Below are the code and all the weights of a small trained network. Each question names an input and a target symbol and asks about switching units off, where a switched-off unit gives its printed mean instead of its output.

import numpy as np


def w(rows, s, z=0):
    codes = np.array(rows[::2]) - 128.0
    scale = np.full(codes.shape[1], s)
    scale[-1] = z or s
    return codes * scale


def f(y):
    return y / 2 * (1 + np.tanh(0.7978845608 * (y + 0.044715 * y**3)))


def softmax(a):
    e = np.exp(a - a.max(-1, keepdims=True))
    return e / e.sum(-1, keepdims=True)


def log_softmax(a):
    a = a - a.max(-1, keepdims=True)
    return a - np.log(np.exp(a).sum(-1, keepdims=True))


def net(x, mask):
    ids = ['ΞΠαγεημτφω'.index(c) for c in x.split()]
    T = len(ids)
    res = E[ids] + P[:T]
    u = 0
    for l in range(3):
        q, k, v = (res @ M[l].T for M in (Q, K, V))
        z = softmax(np.where(np.tri(T) > 0, q @ k.T / 2**0.5, -1e9)) @ v
        res = res + np.where(mask[u], z, O[l][:, -1]) @ O[l][:, :-1]
        u += 1
        y = f(res @ A[l][:, :-1].T + A[l][:, -1])
        res = res + np.where(mask[u : u + 4], y, B[l][:, -1]) @ B[l][:, :-1]
        u += 4
    return log_softmax(res[-1] @ U[:, :-1].T + U[:, -1])


Q, K, V, O, A, B = {}, {}, {}, {}, {}, {}
E = w([
[27,113,66,124,103,221,82,130,127,177,136,129],'Ξ',
[161,68,74,128,193,165,172,142,160,166,54,117],'Π',
[163,65,98,120,136,123,152,114,126,93,62,107],'α',
[173,115,144,85,84,179,71,142,71,27,51,92],'γ',
[104,84,135,133,156,126,184,123,91,153,107,114],'ε',
[86,63,126,118,122,99,173,116,74,96,137,98],'η',
[111,131,167,114,90,141,133,133,7,82,125,108],'μ',
[97,97,87,146,179,190,165,115,145,199,100,137],'τ',
[167,68,150,96,95,45,130,126,57,74,55,103],'φ',
[36,193,254,67,49,94,11,22,151,178,211,73],'ω',
],0.0072)
P = w([
[120,83,145,204,130,29,133,3,123,144,189,200],'0',
[139,151,170,99,187,170,69,137,89,86,25,64],'1',
[120,146,146,92,165,196,79,110,81,104,56,57],'2',
[116,138,163,70,138,204,101,130,84,101,66,57],'3',
[92,121,157,72,154,213,94,125,84,109,90,40],'4',
[95,111,129,57,122,192,106,140,76,116,93,45],'5',
[102,97,130,62,110,212,115,125,90,106,101,37],'6',
[96,86,133,70,101,204,116,127,87,115,104,33],'7',
[77,81,120,56,85,205,123,138,85,130,119,37],'8',
[74,62,111,45,80,204,119,135,91,133,118,29],'9',
[88,76,110,50,61,217,130,133,89,133,135,17],'10',
[94,46,106,44,61,191,154,124,90,143,115,29],'11',
[80,43,95,61,39,196,140,122,91,154,127,18],'12',
[80,32,115,49,20,183,160,122,82,166,113,22],'13',
],0.0049)
Q[0] = w([
[100,66,183,36,64,198,97,49,90,204,69,14],'L0H1',
[92,28,85,18,34,164,191,88,123,191,146,4],'L0H1',
],0.0046)
K[0] = w([
[116,141,147,158,95,27,140,4,135,94,238,167],'L0H1',
[192,162,184,148,131,48,106,17,228,226,209,183],'L0H1',
],0.0044)
V[0] = w([
[120,67,47,223,219,38,250,133,123,189,151,229],'L0H1',
[10,195,210,61,33,154,36,88,149,242,254,77],'L0H1',
],0.0063)
O[0] = w([
[47,225,122,43,173,53,177,15,142,148,158,165,67],'L0H1',
[136,47,226,255,102,171,54,144,118,165,172,148,254],'L0H1',
],0.006,0.0034)
A[0] = w([
[143,174,81,97,154,116,125,119,217,146,121,151,109],'L0N1',
[191,86,74,155,200,218,139,193,137,174,3,125,198],'L0N2',
[114,189,107,82,129,141,143,157,119,82,119,83,65],'L0N3',
[112,105,96,77,141,163,151,114,76,99,60,61,253],'L0N4',
],0.0064,0.0054)
B[0] = w([
[220,6,68,50,155,187,187,183,168,136,142,106,122],'L0N1',
[137,143,196,122,34,74,82,120,58,44,110,97,209],'L0N2',
[248,74,122,167,139,204,115,223,182,150,194,152,125],'L0N3',
[18,142,97,111,108,81,159,82,105,90,1,82,254],'L0N4',
],0.0067,0.009)
Q[1] = w([
[63,84,158,148,65,121,60,62,96,92,69,75],'L1H1',
[225,253,2,4,253,17,250,132,243,191,129,237],'L1H1',
],0.008)
K[1] = w([
[115,108,145,109,125,61,112,41,238,162,166,129],'L1H1',
[151,87,60,175,163,179,211,210,3,122,123,178],'L1H1',
],0.0065)
V[1] = w([
[153,93,135,138,54,145,110,171,4,41,73,37],'L1H1',
[145,65,111,187,138,240,85,174,253,223,167,173],'L1H1',
],0.0065)
O[1] = w([
[90,167,136,133,59,43,54,147,195,34,3,237,102],'L1H1',
[89,250,111,226,125,124,190,159,143,154,148,40,1],'L1H1',
],0.0056,0.0062)
A[1] = w([
[168,89,21,61,219,206,213,88,99,199,173,123,137],'L1N1',
[69,255,93,137,81,40,149,168,149,50,61,183,69],'L1N2',
[110,91,5,18,149,124,117,108,197,77,31,232,62],'L1N3',
[177,120,130,143,71,121,69,223,186,88,117,224,2],'L1N4',
],0.0053,0.0027)
B[1] = w([
[110,61,161,13,181,177,132,188,163,167,176,124,193],'L1N1',
[53,133,135,157,244,133,168,172,152,196,139,131,155],'L1N2',
[188,76,108,175,52,121,102,242,129,69,175,51,255],'L1N3',
[56,85,127,217,255,148,190,209,82,120,233,205,134],'L1N4',
],0.0059,0.0082)
Q[2] = w([
[159,8,121,141,125,205,112,216,101,97,190,138],'L2H1',
[85,253,136,147,119,177,83,128,125,171,110,72],'L2H1',
],0.0071)
K[2] = w([
[254,40,17,3,240,219,197,75,61,140,239,207],'L2H1',
[98,177,187,152,95,183,67,170,197,197,140,64],'L2H1',
],0.0072)
V[2] = w([
[81,142,122,83,253,232,230,194,157,228,167,91],'L2H1',
[75,145,223,161,131,104,97,15,48,168,163,225],'L2H1',
],0.0062)
O[2] = w([
[171,99,105,169,230,191,140,128,162,222,37,188,255],'L2H1',
[53,184,189,121,71,41,37,182,125,254,80,82,89],'L2H1',
],0.0059,0.009)
A[2] = w([
[146,204,175,132,95,44,68,195,110,119,222,90,67],'L2N1',
[255,92,135,167,139,196,179,77,138,77,170,204,91],'L2N2',
[169,199,16,179,159,168,224,86,195,153,76,189,3],'L2N3',
[52,198,81,76,63,71,155,90,123,34,183,67,147],'L2N4',
],0.0058,0.005)
B[2] = w([
[189,202,131,64,141,142,133,150,235,93,70,201,211],'L2N1',
[19,211,84,209,25,83,110,58,200,108,88,106,229],'L2N2',
[183,169,82,46,161,3,11,198,59,89,242,31,206],'L2N3',
[129,212,64,180,145,152,198,120,53,232,112,204,254],'L2N4',
],0.0058,0.011)
U = w([
[15,136,107,222,111,139,178,111,65,217,162,65,210],'Ξ',
[135,149,75,115,151,64,82,83,148,84,173,80,10],'Π',
[117,104,133,112,111,175,195,56,228,67,87,138,55],'α',
[129,111,145,138,193,148,173,181,130,70,191,172,138],'γ',
[196,92,161,89,152,193,217,106,186,157,34,255,122],'ε',
[122,14,215,47,105,57,8,80,73,75,198,41,190],'η',
[98,186,138,86,115,57,92,111,188,132,55,216,183],'μ',
[213,136,108,124,180,96,91,172,65,164,157,114,2],'τ',
[253,150,102,91,100,181,179,98,74,132,191,158,97],'φ',
[228,121,148,134,101,175,148,183,170,108,170,29,67],'ω',
],0.006,0.0043)

Each question gives the input, a string of symbols that net reads in full, and the target symbol t.
The units are the heads (2 rows each of Q, K, V and O) and the neurons (one row each of A and B). Each row of codes is followed by its name. A weight is (code - 128) times the scale printed after its matrix; where a second scale follows, it is the last column's (O, A, B and U).
mask holds one flag per unit, layer by layer, with each layer's heads first. A switched-off unit (its flag False) gives its mean, the last column of its rows in O or B, instead of its output. The means were averaged over made-up inputs and are rounded, as every weight is.
A unit's drop is (log p(t) with every unit on - log p(t) with that unit switched off) / (log p(t) with every unit on - log p(t) with every unit switched off).
The circuit of an input: a set's keep is (log p(t) with only the set's units on - log p(t) with every unit switched off) / (log p(t) with every unit on - log p(t) with every unit switched off). Starting from the 12 units with the biggest drops (on a tie, the unit counted first), units are removed one at a time, each time the one whose removal leaves the highest keep (on an exact tie, the one counted first), for as long as the keep stays at least 0.8.
units of the circuit, in order: the units of the circuit, biggest drop first
most important unit: the unit with the biggest drop
top k neurons: the k neurons with the biggest drops, biggest first
k most important neurons of layer l: the k neurons of layer l with the biggest drops, biggest first
input Π α τ γ η η ε ε ε α α μ ε ω, target μ: units of the circuit, in order => L1H1
input η Π Ξ Ξ, target η: units of the circuit, in order => L1H1, L2H1
input φ ε ε Π ε Ξ μ φ η γ Ξ μ, target φ: units of the circuit, in order => L2H1, L2N4, L1N3, L1H1
input φ μ η ε η τ η γ Ξ μ τ η, target φ: units of the circuit, in order => L2H1, L2N4, L1H1, L1N3
input ω γ ε μ η τ ε ω, target ω: top 4 neurons => L0N4, L0N2, L2N1, L2N4
input ω α Ξ, target μ: units of the circuit, in order => L2N1, L2H1, L0H1, L1H1
input μ η η α α Ξ μ, target μ: units of the circuit, in order => L2H1, L1H1, L2N4
input μ α ε η, target μ: units of the circuit, in order => L1H1, L2H1, L2N4
input η α η γ μ Ξ ε φ ω α η, target Ξ: top 2 neurons => L0N2, L2N4
input Ξ η Ξ τ Ξ, target Ξ: units of the circuit, in order => L1H1, L0H1, L0N2, L0N4
input ε α τ Ξ Ξ μ, target ε: top 2 neurons => L0N2, L1N1
input γ μ ε φ Ξ ε ε ω μ Π Ξ φ Π, target Ξ: top 4 neurons => L1N2, L1N4, L1N3, L0N2
input τ α Π η Ξ ε Π Ξ η ε, target τ: top 4 neurons => L2N3, L0N2, L1N1, L0N4
input Ξ φ ε, target Ξ: units of the circuit, in order => L0H1, L1H1, L0N4, L0N2
input φ ε ω ω, target φ: top 2 neurons => L1N3, L1N4
input Π φ α, target Π: most important unit => L2N3
input α φ Π τ, target α: 2 most important neurons of layer 2 => L2N2, L2N3
input τ φ ω Ξ φ ε ω φ μ γ φ μ μ, target τ: top 2 neurons => L2N3, L0N2
input Ξ η μ ω γ φ τ, target μ: top 3 neurons => L1N3, L2N1, L1N1
input α Ξ Ξ μ Π Π Π ε τ Ξ α μ α, target α: 2 most important neurons of layer 1 => L1N1, L1N3
input γ τ γ τ η, target γ: most important unit => L1H1
input ε α η ε τ Π Π, target ε: top 3 neurons => L0N2, L1N1, L0N4
input ω Π η, target μ: top 2 neurons => L2N1, L1N3
input η η γ η γ ε, target η: top 2 neurons => L0N2, L2N4
input ω η μ η τ φ Ξ φ η Ξ ω Ξ Π, target ω: units of the circuit, in order => L0H1, L1H1, L0N4, L2N4
input μ ε μ η γ Ξ η η Π, target μ: top 2 neurons => L2N1, L2N4
input γ η α μ, target γ: top 3 neurons => L1N3, L1N2, L1N4
input φ Ξ γ, target φ: top neuron => L2N4
input ε η Π γ Ξ η α Π ε Ξ, target ε: top 4 neurons => L0N2, L1N1, L0N4, L2N3
